Here is a tiny trained network, its code and every weight. The questions are about switching its units off for an input and a class, where a switched-off unit gives its printed mean instead of its output.

import numpy as np


def w(rows, s, z=0):
    codes = np.array(rows[::2]) - 128.0
    scale = np.full(codes.shape[1], s)
    scale[-1] = z or s
    return codes * scale


def norm(h):
    return h / np.sqrt((h * h).mean(-1, keepdims=True) + 1e-5)


def f(y):
    return np.maximum(y, 0)


def log_softmax(a):
    a = a - a.max(-1, keepdims=True)
    return a - np.log(np.exp(a).sum(-1, keepdims=True))


def net(x, mask):
    res = np.array(x, float).reshape(1, 2) / 4 @ E
    u = 0
    for l in range(3):
        y = f(norm(res) @ A[l][:, :-1].T + A[l][:, -1])
        res = res + np.where(mask[u : u + 8], y, B[l][:, -1]) @ B[l][:, :-1]
        u += 8
    return log_softmax(norm(res)[-1] @ U[:, :-1].T + U[:, -1])


A, B = {}, {}
E = w([
[171,132,104,145,225,157,97,108,182],'x0',
[71,138,80,147,249,123,126,163,116],'x1',
],0.015)
A[0] = w([
[152,98,107,105,131,134,135,133,96,70],'0.n1',
[145,140,99,130,252,152,102,139,236,83],'0.n2',
[126,96,120,174,139,143,115,140,148,39],'0.n3',
[128,108,149,114,152,126,94,164,164,71],'0.n4',
[108,165,164,142,99,140,167,137,117,51],'0.n5',
[116,101,120,142,109,150,125,102,161,171],'0.n6',
[167,131,251,93,26,181,153,68,156,3],'0.n7',
[199,154,165,93,4,131,108,111,162,81],'0.n8',
],0.011,0.0038)
B[0] = w([
[129,153,50,147,66,140,137,105,130,128],'0.n1',
[180,202,105,179,180,191,147,38,98,253],'0.n2',
[164,136,115,106,95,97,171,146,94,140],'0.n3',
[110,98,137,102,179,128,141,144,99,144],'0.n4',
[93,137,128,148,105,174,107,127,175,149],'0.n5',
[74,162,148,59,130,142,76,155,139,149],'0.n6',
[179,65,143,172,100,41,90,249,112,234],'0.n7',
[145,68,80,161,37,120,39,219,91,235],'0.n8',
],0.012,0.015)
A[1] = w([
[167,136,120,154,117,149,69,150,113,123],'1.n1',
[119,114,125,142,126,163,141,104,163,80],'1.n2',
[124,127,139,100,136,148,131,37,160,7],'1.n3',
[123,178,144,110,185,149,172,8,113,42],'1.n4',
[126,91,146,135,135,121,135,103,108,122],'1.n5',
[116,117,128,111,134,141,139,93,132,3],'1.n6',
[131,73,135,113,114,82,130,118,154,37],'1.n7',
[124,129,169,72,140,117,116,132,133,27],'1.n8',
],0.014,0.003)
B[1] = w([
[136,96,128,89,118,105,122,24,140,205],'1.n1',
[151,117,136,137,144,102,142,182,151,140],'1.n2',
[126,115,41,150,130,105,150,172,97,158],'1.n3',
[153,248,76,241,107,172,137,239,71,251],'1.n4',
[98,148,76,101,138,126,92,134,112,128],'1.n5',
[62,86,113,122,155,172,76,178,108,130],'1.n6',
[132,211,71,156,134,68,91,142,108,149],'1.n7',
[140,86,109,116,128,154,102,161,173,128],'1.n8',
],0.011,0.014)
A[2] = w([
[146,122,120,88,113,93,145,183,162,12],'2.n1',
[169,116,96,115,186,177,55,87,155,123],'2.n2',
[199,108,112,152,115,110,145,5,143,85],'2.n3',
[144,103,128,111,144,161,82,155,105,101],'2.n4',
[211,112,101,145,135,117,53,62,159,70],'2.n5',
[151,148,142,140,215,155,178,78,131,23],'2.n6',
[35,134,126,80,95,130,177,123,140,84],'2.n7',
[95,175,196,88,103,155,169,161,94,1],'2.n8',
],0.011,0.0027)
B[2] = w([
[126,85,73,129,124,128,76,193,132,195],'2.n1',
[144,146,150,101,205,160,156,3,108,220],'2.n2',
[95,117,162,82,233,158,139,95,156,167],'2.n3',
[100,146,174,113,133,125,158,122,8,199],'2.n4',
[38,114,191,70,161,164,171,107,148,233],'2.n5',
[138,131,89,175,67,166,162,191,100,253],'2.n6',
[78,177,134,63,163,96,155,121,180,184],'2.n7',
[154,162,111,62,150,129,174,140,167,157],'2.n8',
],0.011,0.0047)
U = w([
[187,85,220,47,206,193,125,7,113,117],'0',
[49,192,117,30,129,98,189,162,177,156],'1',
[161,96,167,170,111,143,183,100,197,2],'2',
[212,233,55,220,182,211,164,127,97,128],'3',
[178,78,138,117,3,61,51,183,95,196],'4',
],0.014,0.0059)

Each question gives the input, the list of numbers given to net, and the class t.
The units are the neurons (one row each of A and B). Each row of codes is followed by its name. A weight is (code - 128) times the scale printed after its matrix; where a second scale follows, it is the last column's (A, B and U).
mask holds one flag per neuron, layer by layer. A switched-off neuron (its flag False) gives its mean, the last column of its row in B, instead of its output. The means were averaged over made-up inputs and are rounded, as every weight is.
A unit's drop is (log p(t) with every unit on - log p(t) with that unit switched off) / (log p(t) with every unit on - log p(t) with every unit switched off).
The circuit of an input: a set's keep is (log p(t) with only the set's units on - log p(t) with every unit switched off) / (log p(t) with every unit on - log p(t) with every unit switched off). Starting from the 12 units with the biggest drops (on a tie, the unit counted first), units are removed one at a time, each time the one whose removal leaves the highest keep (on an exact tie, the one counted first), for as long as the keep stays at least 0.8.
circuit, biggest first: the units of the circuit, biggest drop first
k most important neurons: the k neurons with the biggest drops, biggest first
top k neurons in layer l: the k neurons of layer l with the biggest drops, biggest first
drop when u is switched off: that unit's drop, to one decimal
input [-7,7], class 1: circuit, biggest first : (0.n2; 0.n8; 1.n4)
input [-7,2], class 1: circuit, biggest first : (0.n2; 0.n7; 0.n8)
input [-8,6], class 1: top neuron in layer 1 : (1.n4)
input [-3,1], class 1: circuit, biggest first : (0.n2; 0.n7; 0.n8; 1.n4)
input [-1,1], class 1: circuit, biggest first : (0.n2; 0.n7; 1.n4; 0.n8)
input [-4,1], class 1: circuit, biggest first : (0.n2; 0.n7; 0.n8; 1.n4)
input [-6,2], class 1: top 3 neurons in layer 0 : (0.n2; 0.n7; 0.n8)
input [-8,8], class 1: circuit, biggest first : (0.n2; 0.n8; 1.n4)
input [-7,8], class 1: 2 most important neurons : (0.n2; 0.n7)
input [-3,2], class 1: circuit, biggest first : (0.n2; 0.n7; 0.n8; 1.n4)
input [-5,5], class 1: 3 most important neurons : (0.n2; 0.n7; 0.n8)
input [3,-2], class 0: drop when 2.n5 is switched off : 0.0
input [7,-7], class 4: drop when 0.n8 is switched off : 1.3
input [-1,0], class 4: drop when 0.n2 is switched off : 5.9
input [-2,0], class 4: drop when 0.n2 is switched off : 6.9
